Below is a small trained network, with its code and all its weights. Each question gives an input and a class and asks what happens when units are switched off, that is, made to give their printed mean instead of their output.

import numpy as np


def w(rows, s, z=0):
    codes = np.array(rows[::2]) - 128.0
    scale = np.full(codes.shape[1], s)
    scale[-1] = z or s
    return codes * scale


def f(y):
    return y / 2 * (1 + np.tanh(0.7978845608 * (y + 0.044715 * y**3)))


def log_softmax(a):
    a = a - a.max(-1, keepdims=True)
    return a - np.log(np.exp(a).sum(-1, keepdims=True))


def net(x, mask):
    res = np.array(x, float).reshape(1, 4) / 4 @ E
    y = f(res @ A[0][:, :-1].T + A[0][:, -1])
    res = res + np.where(mask, y, B[0][:, -1]) @ B[0][:, :-1]
    return log_softmax(res[-1] @ U[:, :-1].T + U[:, -1])


A, B = {}, {}
E = w([
[126,128,129,126],'x0',
[31,34,92,172],'x1',
[153,25,255,152],'x2',
[98,209,199,220],'x3',
],0.0078)
A[0] = w([
[134,60,62,84,64],'neuron 1',
[158,54,176,123,77],'neuron 2',
[74,150,22,170,121],'neuron 3',
[169,170,122,90,109],'neuron 4',
[80,85,103,180,95],'neuron 5',
[195,59,92,95,112],'neuron 6',
[87,61,98,178,96],'neuron 7',
[142,128,69,98,90],'neuron 8',
[15,107,83,156,139],'neuron 9',
[39,85,119,56,254],'neuron 10',
[105,154,122,244,85],'neuron 11',
[81,166,147,192,85],'neuron 12',
[91,24,192,173,157],'neuron 13',
],0.011,0.0076)
B[0] = w([
[47,136,220,132,173],'neuron 1',
[98,68,183,254,175],'neuron 2',
[95,50,118,212,219],'neuron 3',
[170,110,173,206,161],'neuron 4',
[176,129,199,163,165],'neuron 5',
[94,214,155,112,183],'neuron 6',
[162,123,232,162,176],'neuron 7',
[87,118,209,173,150],'neuron 8',
[199,153,149,137,218],'neuron 9',
[154,184,53,72,255],'neuron 10',
[78,167,153,84,175],'neuron 11',
[83,152,164,78,165],'neuron 12',
[113,133,65,137,239],'neuron 13',
],0.023,0.0082)
U = w([
[254,151,193,138,113],'0',
[46,105,51,224,73],'1',
[25,182,166,56,72],'2',
[120,182,65,145,254],'3',
[158,76,30,36,140],'4',
],0.009,0.0088)

Each question gives the input, the list of numbers given to net, and the class t.
The units are the neurons (one row each of A and B). Each row of codes is followed by its name. A weight is (code - 128) times the scale printed after its matrix; where a second scale follows, it is the last column's (A, B and U).
mask holds one flag per neuron, in row order. A switched-off neuron (its flag False) gives its mean, the last column of its row in B, instead of its output. The means were averaged over made-up inputs and are rounded, as every weight is.
A unit's drop is (log p(t) with every unit on - log p(t) with that unit switched off) / (log p(t) with every unit on - log p(t) with every unit switched off).
The circuit of an input: a set's keep is (log p(t) with only the set's units on - log p(t) with every unit switched off) / (log p(t) with every unit on - log p(t) with every unit switched off). Starting from the 12 units with the biggest drops (on a tie, the unit counted first), units are removed one at a time, each time the one whose removal leaves the highest keep (on an exact tie, the one counted first), for as long as the keep stays at least 0.8.
units of the circuit, in order: the units of the circuit, biggest drop first
top k neurons: the k neurons with the biggest drops, biggest first
drop of u: that unit's drop, to one decimal
input [0,5,6,7], class 2: units of the circuit, in order => [neuron 11]
input [-4,2,5,3], class 1: top 2 neurons => [neuron 13; neuron 2]
input [7,-6,6,-4], class 3: top 2 neurons => [neuron 7; neuron 9]
input [-2,-3,5,-3], class 1: units of the circuit, in order => [neuron 2; neuron 9]
input [6,1,4,-6], class 2: top 3 neurons => [neuron 1; neuron 6; neuron 3]
input [5,4,3,3], class 3: units of the circuit, in order => [neuron 13; neuron 3]
input [7,6,-5,8], class 2: top 2 neurons => [neuron 11; neuron 12]
input [6,-6,3,7], class 2: units of the circuit, in order => [neuron 9; neuron 12]
input [-3,2,-2,-3], class 4: units of the circuit, in order => [neuron 2; neuron 10]
input [3,-3,-4,-6], class 2: top 2 neurons => [neuron 1; neuron 8]
input [-8,8,-4,-3], class 0: top 2 neurons => [neuron 9; neuron 7]
input [-1,-5,-8,5], class 1: top 3 neurons => [neuron 3; neuron 10; neuron 9]
input [1,8,4,8], class 0: top 3 neurons => [neuron 9; neuron 5; neuron 7]
input [6,-6,-6,-1], class 0: top neuron => [neuron 4]
input [-3,0,7,-5], class 1: top 3 neurons => [neuron 2; neuron 13; neuron 9]
input [5,-3,-6,3], class 1: top 3 neurons => [neuron 10; neuron 3; neuron 9]
input [3,4,-1,5], class 2: top 2 neurons => [neuron 11; neuron 12]
input [5,-3,-6,-5], class 1: units of the circuit, in order => [neuron 3; neuron 8]
input [7,8,3,-2], class 0: top 3 neurons => [neuron 7; neuron 5; neuron 9]
input [8,-2,8,-4], class 1: units of the circuit, in order => [neuron 2]
input [-3,-2,2,4], class 2: units of the circuit, in order => [neuron 3; neuron 9]
input [-4,8,4,1], class 0: top 2 neurons => [neuron 7; neuron 5]
input [4,8,-2,8], class 0: top 2 neurons => [neuron 9; neuron 5]
input [3,6,2,-5], class 0: drop of neuron 1 => 0.0
input [-2,1,1,2], class 4: drop of neuron 8 => 0.1
input [2,6,1,-4], class 0: drop of neuron 7 => 0.9
input [2,3,-6,-2], class 1: units of the circuit, in order => [neuron 3]
input [-1,1,3,-1], class 4: drop of neuron 3 => 0.3
